Here is a tiny trained network, its code and every weight. The questions are about switching its units off for an input and a class, where a switched-off unit gives its printed mean instead of its output.

import numpy as np


def w(rows, s, z=0):
    codes = np.array(rows[::2]) - 128.0
    scale = np.full(codes.shape[1], s)
    scale[-1] = z or s
    return codes * scale


def f(y):
    return np.maximum(y, 0)


def log_softmax(a):
    a = a - a.max(-1, keepdims=True)
    return a - np.log(np.exp(a).sum(-1, keepdims=True))


def net(x, mask):
    res = np.array(x, float).reshape(1, 7) / 4 @ E
    y = f(res @ A[0][:, :-1].T + A[0][:, -1])
    res = res + np.where(mask, y, B[0][:, -1]) @ B[0][:, :-1]
    return log_softmax(res[-1] @ U[:, :-1].T + U[:, -1])


A, B = {}, {}
E = w([
[84,181,47,19,87,157,204],'x0',
[183,104,18,201,103,42,118],'x1',
[218,111,127,131,38,164,137],'x2',
[182,254,88,127,132,137,77],'x3',
[227,180,142,84,92,23,105],'x4',
[204,124,154,128,160,130,165],'x5',
[53,159,114,157,138,143,105],'x6',
],0.0078)
A[0] = w([
[140,174,54,180,179,130,33,254],'N1',
[147,174,135,52,92,109,148,99],'N2',
[103,32,128,195,99,138,135,129],'N3',
[82,157,156,58,46,131,102,179],'N4',
[129,151,129,15,86,27,176,167],'N5',
[181,70,174,195,106,80,163,130],'N6',
[157,150,160,247,219,120,78,220],'N7',
[79,79,134,53,128,156,143,84],'N8',
[136,176,61,125,99,174,65,205],'N9',
[117,99,198,73,182,67,142,170],'N10',
[151,71,173,65,49,90,137,119],'N11',
[207,117,119,125,63,117,172,204],'N12',
[137,79,168,1,197,117,142,162],'N13',
[214,6,61,190,103,67,89,244],'N14',
[77,108,177,98,44,124,181,118],'N15',
[134,143,134,51,164,133,151,201],'N16',
[228,91,158,181,93,77,140,195],'N17',
[144,70,178,69,166,125,121,187],'N18',
[100,165,55,201,223,173,148,215],'N19',
],0.0086,0.0031)
B[0] = w([
[102,105,147,53,67,41,165,206],'N1',
[141,182,196,103,109,106,174,179],'N2',
[142,68,139,187,126,136,170,203],'N3',
[121,172,121,65,113,175,159,179],'N4',
[185,176,178,115,167,84,130,208],'N5',
[94,130,108,165,94,160,109,197],'N6',
[110,56,124,126,111,94,116,220],'N7',
[91,113,113,167,154,215,135,176],'N8',
[127,121,125,52,117,84,103,185],'N9',
[38,180,176,128,172,119,125,184],'N10',
[144,165,141,201,161,209,109,175],'N11',
[184,187,92,149,67,132,122,198],'N12',
[103,196,140,83,199,144,116,192],'N13',
[122,115,120,230,70,83,66,250],'N14',
[110,156,70,144,144,238,171,171],'N15',
[129,188,122,27,189,143,152,180],'N16',
[118,158,85,185,59,164,91,215],'N17',
[66,151,104,148,146,161,44,178],'N18',
[198,103,85,117,165,2,121,205],'N19',
],0.008,0.011)
U = w([
[97,131,75,46,38,45,59,253],'0',
[117,96,66,164,118,208,254,124],'1',
[161,216,174,128,123,149,209,65],'2',
[233,163,53,119,117,76,214,171],'3',
[69,76,128,219,104,19,121,61],'4',
[126,28,133,184,243,72,114,124],'5',
[33,122,162,96,202,130,42,180],'6',
[197,124,36,255,57,159,63,72],'7',
],0.007,0.0032)

Each question gives the input, the list of numbers given to net, and the class t.
The units are the neurons (one row each of A and B). Each row of codes is followed by its name. A weight is (code - 128) times the scale printed after its matrix; where a second scale follows, it is the last column's (A, B and U).
mask holds one flag per neuron, in row order. A switched-off neuron (its flag False) gives its mean, the last column of its row in B, instead of its output. The means were averaged over made-up inputs and are rounded, as every weight is.
A unit's drop is (log p(t) with every unit on - log p(t) with that unit switched off) / (log p(t) with every unit on - log p(t) with every unit switched off).
The circuit of an input: a set's keep is (log p(t) with only the set's units on - log p(t) with every unit switched off) / (log p(t) with every unit on - log p(t) with every unit switched off). Starting from the 12 units with the biggest drops (on a tie, the unit counted first), units are removed one at a time, each time the one whose removal leaves the highest keep (on an exact tie, the one counted first), for as long as the keep stays at least 0.8.
circuit, biggest first: the units of the circuit, biggest drop first
most important unit: the unit with the biggest drop
top k neurons: the k neurons with the biggest drops, biggest first
drop of u: that unit's drop, to one decimal
input [3,6,-7,2,-8,3,-7], class 5: most important unit => N12
input [7,-7,-7,4,5,4,8], class 2: circuit, biggest first => N2, N5
input [2,-1,-7,-7,-8,6,-8], class 6: circuit, biggest first => N13, N18
input [6,-2,-3,-5,1,8,1], class 6: circuit, biggest first => N13, N10
input [-3,-7,5,3,-3,-6,-3], class 1: circuit, biggest first => N5, N14, N19
input [-5,1,2,-2,8,-7,2], class 7: circuit, biggest first => N17, N11
input [3,1,3,-6,8,4,4], class 7: top 2 neurons => N17, N11
input [5,4,-5,-4,-3,-3,6], class 1: circuit, biggest first => N14, N8
input [7,2,1,-4,2,-5,7], class 1: circuit, biggest first => N15, N14
input [-7,2,2,5,-8,1,-3], class 4: top 2 neurons => N1, N7
input [-8,-8,3,4,5,7,-7], class 7: top 2 neurons => N17, N12
input [5,4,1,-7,-6,-1,7], class 1: top 2 neurons => N15, N14
input [-3,-6,2,-5,3,2,-7], class 6: top 2 neurons => N18, N10
input [-3,3,-1,6,1,1,1], class 0: circuit, biggest first => N1
input [2,8,-2,1,5,6,-1], class 7: top 2 neurons => N14, N17
input [2,5,-1,3,-5,4,1], class 0: top 2 neurons => N1, N3
input [-6,0,-7,8,1,-6,2], class 0: drop of N1 => 0.3
input [5,-3,-3,-3,1,-4,-3], class 2: drop of N5 => 0.2
input [-3,-4,-1,4,-8,7,-6], class 5: drop of N14 => -0.1
input [2,1,-7,0,-6,-1,0], class 5: most important unit => N19
